Below is a small trained network, with its code and all its weights. Each question gives an input and a target symbol and asks what happens when units are switched off, that is, made to give their printed mean instead of their output.

import numpy as np


def w(rows, s, z=0):
    codes = np.array(rows[::2]) - 128.0
    scale = np.full(codes.shape[1], s)
    scale[-1] = z or s
    return codes * scale


def f(y):
    return y / 2 * (1 + np.tanh(0.7978845608 * (y + 0.044715 * y**3)))


def softmax(a):
    e = np.exp(a - a.max(-1, keepdims=True))
    return e / e.sum(-1, keepdims=True)


def log_softmax(a):
    a = a - a.max(-1, keepdims=True)
    return a - np.log(np.exp(a).sum(-1, keepdims=True))


def net(x, mask):
    ids = ['ΘΞΦΨαβζλμτ'.index(c) for c in x.split()]
    T = len(ids)
    res = E[ids] + P[:T]
    u = 0
    for l in range(2):
        r = res
        for j in range(3):
            rows = slice(3 * j, 3 * j + 3)
            q, k, v = (r @ M[l][rows].T for M in (Q, K, V))
            z = softmax(np.where(np.tri(T) > 0, q @ k.T / 3**0.5, -1e9)) @ v
            o = O[l][rows]
            res = res + np.where(mask[u + j], z, o[:, -1]) @ o[:, :-1]
        u += 3
        y = f(res @ A[l][:, :-1].T + A[l][:, -1])
        res = res + np.where(mask[u : u + 12], y, B[l][:, -1]) @ B[l][:, :-1]
        u += 12
    return log_softmax(res[-1] @ U[:, :-1].T + U[:, -1])


Q, K, V, O, A, B = {}, {}, {}, {}, {}, {}
E = w([
[88,137,182,80,164,143],'Θ',
[65,134,149,145,147,103],'Ξ',
[62,151,181,126,85,145],'Φ',
[135,122,104,80,101,128],'Ψ',
[136,135,88,140,173,148],'α',
[148,78,112,156,142,94],'β',
[181,249,122,93,155,118],'ζ',
[60,52,181,143,167,87],'λ',
[170,127,191,122,128,117],'μ',
[172,140,198,171,91,143],'τ',
],0.022)
P = w([
[126,135,95,158,155,191],'0',
[114,152,88,124,145,110],'1',
[121,149,100,98,124,71],'2',
[132,155,102,74,79,29],'3',
[123,141,102,64,39,13],'4',
[116,143,90,50,60,3],'5',
],0.0066)
Q[0] = w([
[108,160,163,111,101,163],'0.h1',
[28,143,206,121,74,167],'0.h1',
[195,90,161,119,71,150],'0.h1',
[168,138,151,206,200,224],'0.h2',
[124,105,131,153,109,250],'0.h2',
[178,64,194,200,133,173],'0.h2',
[116,145,207,90,97,28],'0.h3',
[88,71,118,169,174,153],'0.h3',
[155,149,154,173,165,183],'0.h3',
],0.013)
K[0] = w([
[136,103,149,90,49,179],'0.h1',
[45,48,128,120,21,166],'0.h1',
[182,119,175,157,102,120],'0.h1',
[73,209,79,113,196,233],'0.h2',
[85,105,76,172,164,254],'0.h2',
[132,193,71,118,233,181],'0.h2',
[225,134,229,129,54,23],'0.h3',
[123,103,57,99,87,234],'0.h3',
[123,86,97,237,205,202],'0.h3',
],0.0093)
V[0] = w([
[124,27,177,113,150,76],'0.h1',
[121,141,154,170,199,169],'0.h1',
[23,198,99,57,102,141],'0.h1',
[184,135,211,84,54,211],'0.h2',
[180,164,122,116,133,79],'0.h2',
[189,50,164,215,145,69],'0.h2',
[37,72,132,128,93,161],'0.h3',
[131,220,75,174,131,60],'0.h3',
[254,128,196,161,93,40],'0.h3',
],0.0054)
O[0] = w([
[192,230,129,90,39,97,92],'0.h1',
[186,55,107,57,150,196,85],'0.h1',
[155,151,160,194,100,242,253],'0.h1',
[204,106,117,74,189,246,187],'0.h2',
[159,162,108,161,138,153,132],'0.h2',
[165,106,139,129,132,1,82],'0.h2',
[134,194,79,186,35,148,103],'0.h3',
[76,157,128,85,145,187,149],'0.h3',
[209,116,196,155,134,131,203],'0.h3',
],0.0052,0.0031)
A[0] = w([
[64,172,61,182,124,132,70],'0.n1',
[128,224,182,146,114,41,88],'0.n2',
[143,187,103,134,125,142,122],'0.n3',
[176,104,134,216,219,172,84],'0.n4',
[200,153,11,191,186,60,253],'0.n5',
[64,121,197,59,98,190,75],'0.n6',
[116,81,135,103,125,82,114],'0.n7',
[142,87,37,72,213,109,55],'0.n8',
[109,2,145,90,100,201,73],'0.n9',
[197,108,72,135,97,154,107],'0.n10',
[155,61,132,193,114,95,88],'0.n11',
[112,232,99,144,120,72,73],'0.n12',
],0.0081,0.0058)
B[0] = w([
[125,83,108,168,72,168,136],'0.n1',
[136,108,127,123,174,198,204],'0.n2',
[148,62,182,115,163,178,145],'0.n3',
[54,190,112,122,122,135,131],'0.n4',
[75,3,171,137,128,228,247],'0.n5',
[104,192,102,165,192,179,252],'0.n6',
[122,154,184,64,133,120,148],'0.n7',
[203,150,221,100,58,180,152],'0.n8',
[152,203,106,74,200,33,136],'0.n9',
[79,55,159,127,94,130,136],'0.n10',
[90,178,150,173,227,156,132],'0.n11',
[72,80,50,171,208,166,130],'0.n12',
],0.0062,0.0036)
Q[1] = w([
[217,151,74,193,137,97],'1.h1',
[209,65,217,96,95,159],'1.h1',
[136,101,136,185,117,85],'1.h1',
[83,62,168,111,65,125],'1.h2',
[138,178,75,166,87,10],'1.h2',
[109,153,183,140,129,107],'1.h2',
[97,122,31,176,132,128],'1.h3',
[220,125,83,122,206,139],'1.h3',
[101,53,72,97,95,166],'1.h3',
],0.011)
K[1] = w([
[10,175,137,177,238,194],'1.h1',
[168,163,171,174,137,115],'1.h1',
[134,152,109,164,146,154],'1.h1',
[127,143,163,94,124,46],'1.h2',
[47,105,132,159,187,166],'1.h2',
[141,131,153,114,111,174],'1.h2',
[65,78,107,131,197,139],'1.h3',
[175,132,134,150,167,162],'1.h3',
[73,74,180,154,109,114],'1.h3',
],0.012)
V[1] = w([
[67,164,206,171,173,97],'1.h1',
[193,214,76,219,108,114],'1.h1',
[255,124,182,105,144,165],'1.h1',
[207,96,112,129,163,122],'1.h2',
[79,176,214,136,141,143],'1.h2',
[128,154,64,63,175,107],'1.h2',
[141,85,87,182,208,194],'1.h3',
[66,82,201,116,146,124],'1.h3',
[151,137,157,85,102,103],'1.h3',
],0.0072)
O[1] = w([
[225,254,144,230,167,69,67],'1.h1',
[207,131,167,116,116,132,6],'1.h1',
[111,148,230,113,41,157,253],'1.h1',
[185,148,162,185,194,74,93],'1.h2',
[83,224,118,172,165,127,199],'1.h2',
[128,105,72,44,250,164,88],'1.h2',
[194,85,161,117,120,85,172],'1.h3',
[118,174,118,109,152,47,225],'1.h3',
[93,108,104,149,140,156,121],'1.h3',
],0.0052,0.0034)
A[1] = w([
[196,163,72,113,103,96,201],'1.n1',
[163,28,151,131,155,1,134],'1.n2',
[131,217,106,16,89,135,118],'1.n3',
[118,99,93,99,132,153,171],'1.n4',
[248,86,116,72,163,99,190],'1.n5',
[117,147,178,49,220,135,124],'1.n6',
[106,184,74,86,135,175,117],'1.n7',
[86,85,115,143,162,48,206],'1.n8',
[199,181,112,131,53,79,70],'1.n9',
[166,155,113,123,103,36,160],'1.n10',
[218,147,126,127,208,167,5],'1.n11',
[41,230,150,197,77,127,34],'1.n12',
],0.0085,0.0034)
B[1] = w([
[93,97,192,95,132,133,127],'1.n1',
[231,195,35,80,65,254,166],'1.n2',
[115,94,135,144,196,178,222],'1.n3',
[56,177,197,176,102,90,185],'1.n4',
[85,171,117,42,95,194,158],'1.n5',
[141,130,109,105,125,40,201],'1.n6',
[89,66,96,184,207,146,208],'1.n7',
[153,80,69,108,119,71,164],'1.n8',
[66,75,99,98,192,115,151],'1.n9',
[131,141,128,62,84,124,140],'1.n10',
[215,24,76,122,137,121,137],'1.n11',
[182,162,24,82,130,98,255],'1.n12',
],0.0072,0.0069)
U = w([
[79,191,145,72,241,120,69],'Θ',
[86,124,71,148,110,41,138],'Ξ',
[85,255,73,111,129,219,21],'Φ',
[20,94,101,11,103,172,187],'Ψ',
[19,94,150,188,122,185,169],'α',
[172,83,57,149,101,158,69],'β',
[161,114,114,99,213,159,49],'ζ',
[149,124,48,68,77,103,70],'λ',
[147,209,188,75,102,152,182],'μ',
[148,195,190,151,104,111,254],'τ',
],0.0066,0.0059)

Each question gives the input, a string of symbols that net reads in full, and the target symbol t.
The units are the heads (3 rows each of Q, K, V and O) and the neurons (one row each of A and B). Each row of codes is followed by its name. A weight is (code - 128) times the scale printed after its matrix; where a second scale follows, it is the last column's (O, A, B and U).
mask holds one flag per unit, layer by layer, with each layer's heads first. A switched-off unit (its flag False) gives its mean, the last column of its rows in O or B, instead of its output. The means were averaged over made-up inputs and are rounded, as every weight is.
A unit's drop is (log p(t) with every unit on - log p(t) with that unit switched off) / (log p(t) with every unit on - log p(t) with every unit switched off).
The circuit of an input: a set's keep is (log p(t) with only the set's units on - log p(t) with every unit switched off) / (log p(t) with every unit on - log p(t) with every unit switched off). Starting from the 12 units with the biggest drops (on a tie, the unit counted first), units are removed one at a time, each time the one whose removal leaves the highest keep (on an exact tie, the one counted first), for as long as the keep stays at least 0.8.
units of the circuit, in order: the units of the circuit, biggest drop first
k most important neurons: the k neurons with the biggest drops, biggest first
k most important neurons of layer l: the k neurons of layer l with the biggest drops, biggest first
heads that matter: for each layer, one digit per head in row order, 1 if its drop is at least 0.15 and else 0, layers parted by /
drop when u is switched off: that unit's drop, to one decimal
input Φ Φ Θ τ β, target τ: units of the circuit, in order -> 0.n5, 1.h1, 0.h3, 1.h2
input Φ Ψ Θ τ Ξ μ, target μ: units of the circuit, in order -> 0.h3, 1.n5, 1.h1, 1.n7
input Φ Ψ Ψ β β β, target λ: 2 most important neurons -> 1.n2, 1.n8
input Ψ Ψ Φ α, target α: 2 most important neurons of layer 0 -> 0.n5, 0.n8
input Φ Ψ Ψ Ψ Φ, target Φ: units of the circuit, in order -> 1.n12, 0.h1, 0.n6
input Ψ Ψ μ Ψ τ Φ, target μ: units of the circuit, in order -> 0.h3, 1.h1
input Φ μ Ξ, target τ: heads that matter -> 001 / 100
input Ψ ζ Φ Φ ζ Φ, target Θ: most important neuron of layer 0 -> 0.n6
input Ψ Ψ Ψ α, target Ψ: 2 most important neurons -> 0.n5, 0.n6
input Ψ Ψ Φ τ β α, target τ: 2 most important neurons -> 0.n5, 0.n8
input λ τ τ λ Φ λ, target λ: 3 most important neurons of layer 1 -> 1.n2, 1.n8, 1.n12
input τ Ψ Φ μ, target μ: 2 most important neurons -> 1.n5, 1.n2
input Φ Ξ Ξ, target Ξ: units of the circuit, in order -> 1.h1, 0.h2, 1.n8
input λ λ Ψ Ξ Φ Φ, target Φ: 2 most important neurons -> 1.n12, 0.n5
input τ Ψ Ψ ζ, target Ψ: most important neuron of layer 1 -> 1.n5
input Ψ α Ψ Φ Ψ α, target Ψ: 2 most important neurons of layer 0 -> 0.n5, 0.n6
input τ Φ τ Θ α, target τ: heads that matter -> 000 / 110
input Ψ Ψ α, target α: 3 most important neurons -> 1.n12, 1.n4, 0.n8
input Ψ Ψ τ Θ, target τ: heads that matter -> 001 / 100
input Φ Φ Ψ, target α: most important neuron -> 1.n12
input Φ α Θ ζ Θ λ, target λ: 2 most important neurons -> 1.n2, 1.n8
input β α Ξ, target Ξ: 2 most important neurons -> 1.n8, 0.n5
input Φ ζ Θ, target Θ: drop when 0.h3 is switched off -> 0.2
input Φ τ β τ Φ Θ, target μ: drop when 0.h3 is switched off -> 0.4
input Φ α Θ τ β, target τ: drop when 1.h1 is switched off -> 0.6
